Each row is followed by its group and then its class within the group.
[ -9.1  11.6 -29.3   3.2  -2.9 -23.1  -1.4  -5.2   8.5  -1.6 -25.9  -0.7
   7.9  -0.8   8.7   1.2 -11.9  -8.0   2.8  -1.1   9.6  -1.6   2.4  -4.0
  -3.6  -7.2  12.5 -26.2  73.4   0.5  -1.2  21.5   6.8   8.5  17.2  23.2
  24.6   4.2  10.3  22.0  40.4  -2.6  14.1   0.4  -6.7   1.2  -3.1  -2.7
 -19.5  -5.5  -5.5   2.2   2.2 -11.6  -0.3 -11.6  13.8  10.8   0.6   5.1
 -10.2  17.3   1.1  10.5 -33.2  19.8  10.1] -> W Z
[ -0.5   8.9 -22.6   2.7   0.8 -56.7  -6.5  -4.1  18.3 -14.8 -15.2  16.7
   3.8   7.9  18.0  -5.9  -3.1 -10.2   4.5  -6.4   9.3   3.6  -6.6  32.5
  -3.0  -2.0  16.3 -25.5  16.0  -1.0  15.9   7.5   0.8 -12.6   7.2  32.5
 -14.2   0.7   1.3   0.0  -5.8   4.2   2.2   7.5   2.3  -2.5  15.6 -28.0
  -3.1   3.0 -15.6   0.3   5.6  19.3   7.6   6.8   4.0  11.5   7.5  11.0
  -5.3  40.5  -7.7   0.6 -17.2  30.9   6.0] -> B P
[ -1.0  17.1 -18.3   2.9  -3.2 -27.6  -1.0   9.0   3.5 -17.2  -1.3  20.0
  -0.3   3.1  11.9  -3.7  -3.9  -2.2  -5.7   8.9  -5.7   2.4  -7.4  33.5
   2.0   8.5  20.5 -37.3   6.7  -3.2  27.0   4.1   6.1   0.5  12.8  30.1
  -4.8   4.2 -10.9   2.2 -19.5   5.2  -7.3   5.5  -1.1 -14.9   0.9 -18.1
  -1.4 -13.2  -5.9   1.1  -0.6  28.1  -1.3   0.4  -7.1   4.6  -5.9  12.9
   0.2  26.3   3.7   7.1 -11.8  30.3  -1.3] -> B P
[ -1.9  18.4  -4.9   3.2   0.3 -23.4   4.0   1.9  -5.3  -1.7  -7.6  31.0
  14.7   6.9  15.0  -4.8   2.1  -0.8  -1.4  -0.9   0.4   2.1   3.1  10.9
   3.0  -5.1  14.3 -39.1  12.1   4.6  14.4  -5.4   2.9   2.8  18.0  21.3
   1.5   2.8 -17.3   0.8 -14.8   8.4  -3.0   3.0  -6.0  -9.6   0.6  -2.7
   1.4 -17.2  -3.1  -5.0  -1.9   9.9  -4.6  -4.3 -12.1  -3.1  -2.1  16.1
 -14.2  31.4   6.9  16.7 -21.1  44.5  -3.5] -> D C
[ -6.8  21.2  -5.3  17.8   2.1 -31.0  -0.3   4.0   6.1  -6.8 -11.0   6.4
   6.4   2.8  15.4   5.9  -2.1 -15.0  -6.5  -3.1   4.2  -0.6  10.7  20.1
  -2.1   2.6  22.0 -40.0  14.8  -2.0  32.7   9.7  11.7   0.0   1.6  23.4
 -11.4   2.7  -9.0   3.4 -26.6  -0.4   2.1   6.7   6.0   6.2   3.1  -7.0
   3.7 -20.6  -4.1   1.6  -1.9  10.7   1.7  -1.9  -1.1   7.7   3.5  16.4
  -2.3  43.1   6.2  14.2 -15.9  42.2 -10.8] -> D C
[  5.0   7.6  -9.1  11.3   7.7 -46.2   2.3  10.5   6.4 -22.9  -9.8  20.3
  15.9  11.8  11.5  -7.5  -4.2  -4.3 -16.1   2.1   5.5   8.2  -4.9  30.4
   8.8   1.1  15.0 -26.0 -21.8   2.0  31.6   3.8   9.3   0.0  14.1  33.7
 -17.1   4.6   3.9  -3.0 -28.7  -3.7  -3.9   6.3 -23.3   4.2   1.7 -11.2
  17.1 -16.9   0.8   5.0  -1.4  19.0  -4.8  -9.0   0.4   3.7   7.9  22.6
   4.1   9.9   2.3  16.4  -2.8  23.7  -2.7] -> B T
[  0.0   8.3 -16.2   5.2  -2.0 -45.9   3.7  -6.2   0.0  -9.4 -23.8   2.2
   1.0  -2.7  -0.4   3.7  -5.7   5.0  -5.1  -5.5   4.2  -6.6   6.9  10.1
 -11.4 -14.8   5.1 -21.5  73.4  -0.7  21.4   2.9   9.2  -2.0  -4.3  10.3
  11.7  -4.3  20.0  20.6  -0.2   0.5   0.2  -8.2 -15.8  -3.4  -3.8   5.7
 -23.2  -9.6  -6.9 -10.1  -1.1  -1.0  -0.9  -8.5  -0.1  26.8  -6.6  -6.1
   0.8  16.4   1.4  -0.9 -13.4  12.8   0.4] -> W Z
[ -1.0  15.7  -6.0  10.6 -13.7  -1.1   5.4   1.3   3.0  -0.9  -0.2  -4.1
  11.4   0.9  11.9   2.0  -0.4  -1.0  -0.6   1.6  -0.8   8.3  12.9  14.7
   3.6  16.3  16.1 -32.7 -13.7  -3.1   9.8  -4.0   7.6   0.9  24.9  19.9
  -0.6   0.1 -16.0   5.5  -3.6   2.9   5.0  18.8   5.3  -0.7  -2.4  -2.2
   8.7  -8.6  -0.7 -10.0  -1.5  24.6   0.7  -3.7  -5.3   4.9   5.5  17.1
   0.2  25.8 -14.3   8.4 -27.8  22.9   4.1] -> D C
[ -1.7  25.5 -24.1  12.2  -6.8 -29.0   1.0 -11.4   4.4  13.4 -20.5   2.3
  10.3  -8.3  10.7   6.8  -3.3  -1.1  10.9   4.8  13.2  -2.5   5.8  14.2
  -3.9  -8.6   1.2 -37.2  73.4   8.5  22.9   4.7  14.6  14.1  12.1  23.6
   7.3  -1.9  15.6  32.3 -10.6  -3.4  14.1  -1.3  -1.4  12.2 -23.5   2.6
 -15.6  -9.2 -17.6  -1.5  12.8  -3.6  -1.2   3.4   8.9  14.6  -4.9   8.7
 -10.9  16.8 -14.1   5.6 -17.3  22.9   0.3] -> W L
[ -9.3   1.0 -24.0   6.2   2.5 -45.3   6.1   4.6   4.4 -39.3  -8.6  21.5
   2.8   1.6  11.1   0.5  -4.1  -6.0   6.3  -9.3   9.6  -2.8 -73.4  20.0
   2.6   1.4  12.8 -27.4  29.5   2.0  22.3   1.4  21.4  -0.8   8.7  32.6
 -10.4   1.8   2.5   4.5 -33.1  14.3  -1.3  -2.4  -2.4   1.8   1.9 -25.1
  -0.6 -17.8 -11.2   9.6   5.9   7.2   6.6   2.0  -8.3   2.4  -2.2  10.2
  -4.5  22.6   7.8  12.0 -13.1  31.8   5.9] -> B P
[ -3.0  18.4 -14.7   4.0   0.3 -22.1  -1.8  -5.3  -0.9  -1.8 -21.6   6.3
   7.0   4.1  -7.8   2.3  -4.5  -1.2   8.8   7.0   2.1  -8.6   2.6  -2.1
   0.3 -10.4  10.3 -29.1  73.4   6.1  21.6   6.0  16.5   0.9   1.9  21.7
   9.6  -2.8   9.5  26.7 -12.0  -2.4   7.5  -3.2  -4.9   4.9   1.8   1.8
  -9.7   1.1 -13.3  -2.8   3.2  -6.1   0.3   0.7   7.9   8.9 -10.4   0.6
  -5.0  24.4  -8.3  11.3 -25.6  20.0   3.4] -> W L
[ -1.3  13.9 -12.3   1.1  -7.2 -28.0  -6.8  -6.8   3.9   9.0  -6.6  -2.0
   5.8   5.4  28.8   4.8  -5.5  -5.9   2.0  -9.2  12.1  -1.3   9.8 -17.6
  -5.8  -0.8  11.2 -51.0  10.5   2.6  20.4   2.2   8.3  -0.3   3.4  23.3
  -2.2   7.7 -10.0  25.0  10.2   7.6   5.7   5.5  -9.6  -3.8 -20.6 -11.0
  -5.5 -24.7 -10.4  -4.2  -2.5   5.0   1.2  -1.3   0.8  10.5  73.4   9.3
  -2.1  26.8  14.7   2.2 -18.6  28.3   1.1] -> G M
[ -9.8  11.8 -10.9  21.7   4.0 -22.0   5.6  -2.1   7.7 -10.5  -4.0   6.3
   4.2  22.2  16.9   0.9   1.1  -0.1   2.8   5.1   2.7  -5.8  -5.3   6.2
   5.1  -3.3   9.9 -30.1  50.0   0.2  27.3  -8.1   8.3  -0.1  11.7  23.3
  -2.3   5.4  -5.8  12.4 -55.6  -6.7   2.1   3.9   0.9  -2.3  -1.4  -6.4
  22.4 -15.3   0.3   2.2  -1.2   8.0  -4.1  -3.6   5.9   6.5  -4.9   6.8
  -5.7  15.4  -5.0  16.3 -21.5  26.7   8.5] -> D J
[ -1.6  14.0 -20.4   6.9  -7.1 -22.5   1.2   2.5   9.6   3.5 -20.3   8.1
  12.9  -2.8  12.5  -3.9  -4.0   2.2  -4.4   5.4   4.9   0.6  -4.2   7.9
   4.5  -3.7  -0.2 -11.8  73.4  -1.3  14.0   2.5   3.8  -3.4   6.1  17.0
   3.4  -3.7   9.2  27.0   5.5  -1.9   4.0   5.5  23.3  13.2  -4.4  -2.0
 -10.8   5.1  -2.9  -3.6   1.2  -0.9  -9.4  -4.1  -7.8   7.6  -3.8  -9.4
  -2.3  25.3  -2.9  16.7  -5.8  19.0  15.0] -> W Z
[ -7.1  19.7 -22.3   9.6   8.0 -38.9   5.5   4.6   9.0  -7.4 -10.1  10.5
  -5.8   7.5   0.0   7.5  -8.2  -7.0  -8.1  -0.1  -0.6  -0.8 -13.0  38.2
   8.5  -3.8  12.8 -29.0  24.8   3.6  17.4   5.3  10.0  -0.9   6.8  33.9
 -14.3  -8.0   3.4   7.1 -29.5  -1.4  -2.0  12.1  -4.7   0.9   3.4 -15.4
  -5.4 -15.2  -5.5   4.1   0.8  14.8   0.5   1.9  -4.4   9.3   0.3  11.6
   3.6  22.6  -6.7  -7.4 -20.0  34.6   6.5] -> B P
[ -8.3  35.5 -11.1   4.8   3.4 -22.6   0.7  -0.8  -0.5  -2.2 -10.9  12.2
  13.5  -1.6  12.3   4.9 -16.5  -6.4   8.1   7.3   8.2  -0.3   3.0  -2.3
   5.0 -13.1   7.5 -19.9  73.4  -5.3  -0.3  13.9  11.3  -8.5   5.0  21.2
  14.0  -5.5  13.0  24.8  -3.1   6.8   6.5   3.6  -1.2  -2.7 -12.8   3.9
 -13.7   6.1 -12.6  -3.6 -12.3  -5.9   5.8  -3.2   4.9   6.9   4.0   8.3
 -20.9  10.3   8.1   9.8 -33.8  24.1  -1.6] -> W L
[ -3.5   2.9 -27.0   5.7  -3.1 -46.4  -4.5 -14.2   3.2  -4.2 -14.3   6.4
   2.7  12.1  13.5   4.7  -1.3  17.3   5.5   0.9  13.8   1.9   1.8  13.4
 -20.6 -17.2  22.0 -46.0  65.2   4.8  31.9   1.0  13.5  -5.5   6.2  29.8
  -3.2  -1.3 -11.9   8.1 -49.9 -11.7  10.8  -2.0   1.3   4.9 -10.4 -19.2
   1.6 -19.4 -10.4  -3.3   7.5   1.4  -6.8  -3.4  -9.2  11.6  -0.7  -2.5
  -7.5  26.3  18.4   9.1 -28.7  30.2   8.3] -> G M
[ 16.8   8.6 -22.5   3.1   4.6 -36.6   3.1   4.0  43.3 -11.4 -19.3  23.5
   2.4   5.8  19.4  -0.8   6.5  -9.6   9.0  -1.0   6.4   3.9  -9.7  29.9
  -7.8  -3.9  26.4 -27.3  16.5   1.9  25.8  10.5  15.0   6.3  14.4  38.0
 -13.6  -0.4   2.6   5.7  10.2   7.7  -4.0  -1.9  -3.6   7.7  -2.1 -24.2
  -8.2  -9.3 -10.4   2.0   0.8   8.7   7.9   2.2  -3.1   5.8  -3.7   5.2
  12.4   0.2  -2.4   1.3  -9.9  25.1  -5.8] -> B P
[  3.9  16.6 -24.1  17.5   9.2 -50.7  -3.6  -7.8  10.2 -10.7 -24.7  15.8
  12.3  10.4  21.8  -6.0  -0.1  -7.4  11.5  -5.5   9.3  11.0  -0.7  27.5
  -1.4  -2.5  24.0 -33.8  43.6   8.9  32.3   6.5   8.5   1.6  13.5  35.3
 -11.0   2.2   0.1  12.5 -30.0  25.0  -1.2   4.9  -3.3  -1.8  -2.9 -12.1
  -7.6 -22.4   0.9  -6.7   1.5   2.5  -1.3  -9.1  -1.4   8.2   9.4  14.3
   4.9  24.3   6.6   2.2 -20.9  41.9   8.6] -> B P
[ -4.4   6.8  -1.5   1.5  -6.5 -23.5   2.3  -0.3   2.3  10.2  -3.6   0.1
   0.0  -0.6  14.8  -4.8  -5.2  -2.9  -3.8  -1.0  -0.2  -1.3  11.5   1.2
   1.9 -13.4  13.7 -50.3  57.3   8.1  20.6   0.5   4.9   1.3  10.0  22.2
   3.0   2.0 -15.4  12.4 -22.7   2.6   0.4   2.7  -8.3   7.4  -3.5   4.8
  14.0 -13.5  -3.1   0.1  -7.8  -5.4   0.1  -5.6   3.2  -7.5  -4.0 -27.8
 -10.7  24.0   0.1  13.3 -19.2  31.7  -0.9] -> D J
[-14.8  12.5 -25.3   7.5   1.6 -31.6   5.3   1.4   3.3  -1.1 -15.3   6.1
   7.9   7.3  12.4   1.1  14.2  -8.5   2.2  -1.5   6.2 -11.4  -5.9  20.0
  -6.5  -9.8   6.8 -25.7  73.4  -1.3  25.6   0.7   8.7   1.6  11.6  21.0
  -3.9   1.5   1.4  28.2  -5.6   9.8   7.0  11.6  -8.1  -2.0  -0.7   7.3
  -5.4  -7.8  -6.8  -5.2  -0.8  -6.7   0.6   1.6   2.4   9.2  -6.1 -16.9
  -2.7  33.9 -17.0  17.9 -26.6  12.3  -3.3] -> W Z
[  1.3  16.7  -7.0  12.6   4.7 -26.9  -1.2   3.0   8.7  -3.7  -8.1  -0.6
   1.6 -11.1  -8.5 -28.0   1.5   0.9  -8.1   0.3  -3.3  -6.5   2.9  20.3
   2.4  -5.2  17.0 -37.0  37.0   1.0  24.9   0.7  14.2  10.2  10.2  14.5
   2.9  -3.6  -9.0   3.0 -23.8   2.5   1.5   4.4   0.8  -2.7  -5.9   0.3
   0.1  -8.1  -4.8  -2.6  -1.5   4.1  -6.0  -9.4 -15.2  -0.9 -11.1  18.4
   8.8  25.0  -2.2  17.9 -27.5  36.5   0.8] -> D C
[ -2.6  -6.2 -22.3  11.4   2.4 -20.0   1.6 -13.0  14.5   8.8 -11.4  -5.7
   4.5  -2.0   9.8   3.1  -3.9  -5.1   8.8   5.7 -18.8  -2.6   0.3  -3.7
  -1.4 -15.6   0.3 -13.3  73.4  -0.3  24.5   1.9   8.3   6.4   8.0  17.3
   4.5  -1.6   4.4  20.7 -40.0  -0.4   8.9   6.4   4.0   2.1  -2.3   0.2
  -1.0  -7.1 -11.9   1.4   2.1  -0.5  -2.9  -6.2  -2.3  20.5  -3.6  -2.7
  -2.6  -0.7 -12.3   3.8  -7.4  13.7   2.2] -> W L
